Below is a small trained network, with its code and all its weights. Each question gives an input and a target symbol and asks what happens when units are switched off, that is, made to give their printed mean instead of their output.

import numpy as np


def w(rows, s, z=0):
    codes = np.array(rows[::2]) - 128.0
    scale = np.full(codes.shape[1], s)
    scale[-1] = z or s
    return codes * scale


def f(y):
    return np.maximum(y, 0)


def softmax(a):
    e = np.exp(a - a.max(-1, keepdims=True))
    return e / e.sum(-1, keepdims=True)


def log_softmax(a):
    a = a - a.max(-1, keepdims=True)
    return a - np.log(np.exp(a).sum(-1, keepdims=True))


def net(x, mask):
    ids = ['ΘΞΠΦεσ'.index(c) for c in x.split()]
    T = len(ids)
    res = E[ids] + P[:T]
    r = res
    for j in range(3):
        rows = slice(3 * j, 3 * j + 3)
        q, k, v = (r @ M[0][rows].T for M in (Q, K, V))
        z = softmax(np.where(np.tri(T) > 0, q @ k.T / 3**0.5, -1e9)) @ v
        o = O[0][rows]
        res = res + np.where(mask[j], z, o[:, -1]) @ o[:, :-1]
    y = f(res @ A[0][:, :-1].T + A[0][:, -1])
    res = res + np.where(mask[3:11], y, B[0][:, -1]) @ B[0][:, :-1]
    return log_softmax(res[-1] @ U[:, :-1].T + U[:, -1])


Q, K, V, O, A, B = {}, {}, {}, {}, {}, {}
E = w([
[160,108,111,110],'Θ',
[254,121,174,153],'Ξ',
[201,181,229,70],'Π',
[149,200,127,99],'Φ',
[177,153,137,164],'ε',
[211,106,145,22],'σ',
],0.0076)
P = w([
[21,71,104,167],'0',
[137,164,112,161],'1',
[203,212,99,152],'2',
[129,119,196,149],'3',
[105,76,253,139],'4',
[164,128,206,90],'5',
[245,226,156,56],'6',
],0.0053)
Q[0] = w([
[83,113,174,123],'H1',
[132,99,143,144],'H1',
[153,149,105,118],'H1',
[151,143,155,106],'H2',
[160,123,80,166],'H2',
[65,101,83,173],'H2',
[156,87,98,113],'H3',
[57,117,91,112],'H3',
[254,155,189,74],'H3',
],0.043)
K[0] = w([
[211,160,71,132],'H1',
[126,172,112,125],'H1',
[103,100,172,151],'H1',
[64,85,113,130],'H2',
[205,91,194,170],'H2',
[251,237,166,129],'H2',
[141,152,112,70],'H3',
[35,191,81,167],'H3',
[255,89,226,60],'H3',
],0.026)
V[0] = w([
[132,108,73,250],'H1',
[79,184,58,51],'H1',
[171,26,84,81],'H1',
[70,219,137,83],'H2',
[14,75,68,135],'H2',
[79,66,166,49],'H2',
[66,158,103,140],'H3',
[81,183,151,54],'H3',
[98,202,187,175],'H3',
],0.02)
O[0] = w([
[149,108,193,35,71],'H1',
[81,236,108,161,111],'H1',
[92,84,219,205,112],'H1',
[162,108,63,201,142],'H2',
[250,137,97,66,184],'H2',
[207,177,194,141,163],'H2',
[208,101,155,94,2],'H3',
[124,175,202,112,145],'H3',
[182,89,192,188,120],'H3',
],0.018,0.0076)
A[0] = w([
[99,207,216,76,130],'N1',
[35,87,178,140,85],'N2',
[69,96,129,99,63],'N3',
[133,56,161,100,1],'N4',
[132,102,254,157,122],'N5',
[157,78,141,207,42],'N6',
[191,75,162,179,95],'N7',
[60,85,132,96,46],'N8',
],0.0081,0.0057)
B[0] = w([
[42,200,248,68,255],'N1',
[177,238,146,115,229],'N2',
[177,144,49,114,179],'N3',
[1,182,125,188,161],'N4',
[111,109,18,108,232],'N5',
[172,15,131,124,173],'N6',
[170,50,162,191,189],'N7',
[180,126,23,124,188],'N8',
],0.0085,0.0057)
U = w([
[172,97,198,135,172],'Θ',
[125,26,101,25,165],'Ξ',
[196,89,48,118,182],'Π',
[152,170,73,77,157],'Φ',
[254,118,135,21,2],'ε',
[105,88,135,166,75],'σ',
],0.0044,0.0036)

Each question gives the input, a string of symbols that net reads in full, and the target symbol t.
The units are the heads (3 rows each of Q, K, V and O) and the neurons (one row each of A and B). Each row of codes is followed by its name. A weight is (code - 128) times the scale printed after its matrix; where a second scale follows, it is the last column's (O, A, B and U).
mask holds one flag per unit, heads first, then neurons. A switched-off unit (its flag False) gives its mean, the last column of its rows in O or B, instead of its output. The means were averaged over made-up inputs and are rounded, as every weight is.
A unit's drop is (log p(t) with every unit on - log p(t) with that unit switched off) / (log p(t) with every unit on - log p(t) with every unit switched off).
The circuit of an input: a set's keep is (log p(t) with only the set's units on - log p(t) with every unit switched off) / (log p(t) with every unit on - log p(t) with every unit switched off). Starting from all 11 units, units are removed one at a time, each time the one whose removal leaves the highest keep (on an exact tie, the one counted first), for as long as the keep stays at least 0.8.
circuit, biggest first: the units of the circuit, biggest drop first
unit that matters most: the unit with the biggest drop
which heads matter: for each layer, one digit per head in row order, 1 if its drop is at least 0.15 and else 0, layers parted by /
drop when u is switched off: that unit's drop, to one decimal
input σ ε Φ Θ Θ ε Θ, target Θ: circuit, biggest first -> (H2 H1)
input Θ σ Θ, target ε: circuit, biggest first -> (H2)
input σ σ Θ, target σ: which heads matter -> 100
input Π Φ Ξ Θ σ σ Π, target σ: circuit, biggest first -> (H1 H2)
input Φ Φ σ Ξ Φ Φ, target Π: which heads matter -> 011
input σ Ξ Φ, target σ: which heads matter -> 100
input Θ Π ε, target Θ: which heads matter -> 101
input Θ Π σ σ Ξ σ Φ, target ε: which heads matter -> 110
input σ Φ Ξ σ σ Π ε, target Θ: circuit, biggest first -> (H2 H3)
input Φ ε Π ε Π Φ Φ, target Π: circuit, biggest first -> (H1 H2)
input ε Π ε σ Θ, target Ξ: circuit, biggest first -> (H1 H2)
input Φ Φ Φ Π Π Ξ, target Π: circuit, biggest first -> (H2 H1 N1)
input σ Π Φ Φ Θ σ σ, target Θ: circuit, biggest first -> (H2 H1)
input Θ Φ Φ Ξ, target ε: unit that matters most -> H2
input Ξ Φ Φ σ Ξ, target Φ: circuit, biggest first -> (H2 H1 N2)
input σ σ Ξ, target σ: which heads matter -> 100
input Φ σ Φ Π Π Ξ ε, target Π: drop when H2 is switched off -> 0.2
input σ Φ σ, target Θ: drop when H2 is switched off -> 0.4
input Θ Φ Φ Π, target ε: drop when H2 is switched off -> 0.9
input Π Π Φ σ Ξ Φ, target σ: circuit, biggest first -> (H2)
input Φ Θ σ Ξ Π Ξ, target Π: drop when H1 is switched off -> 0.2
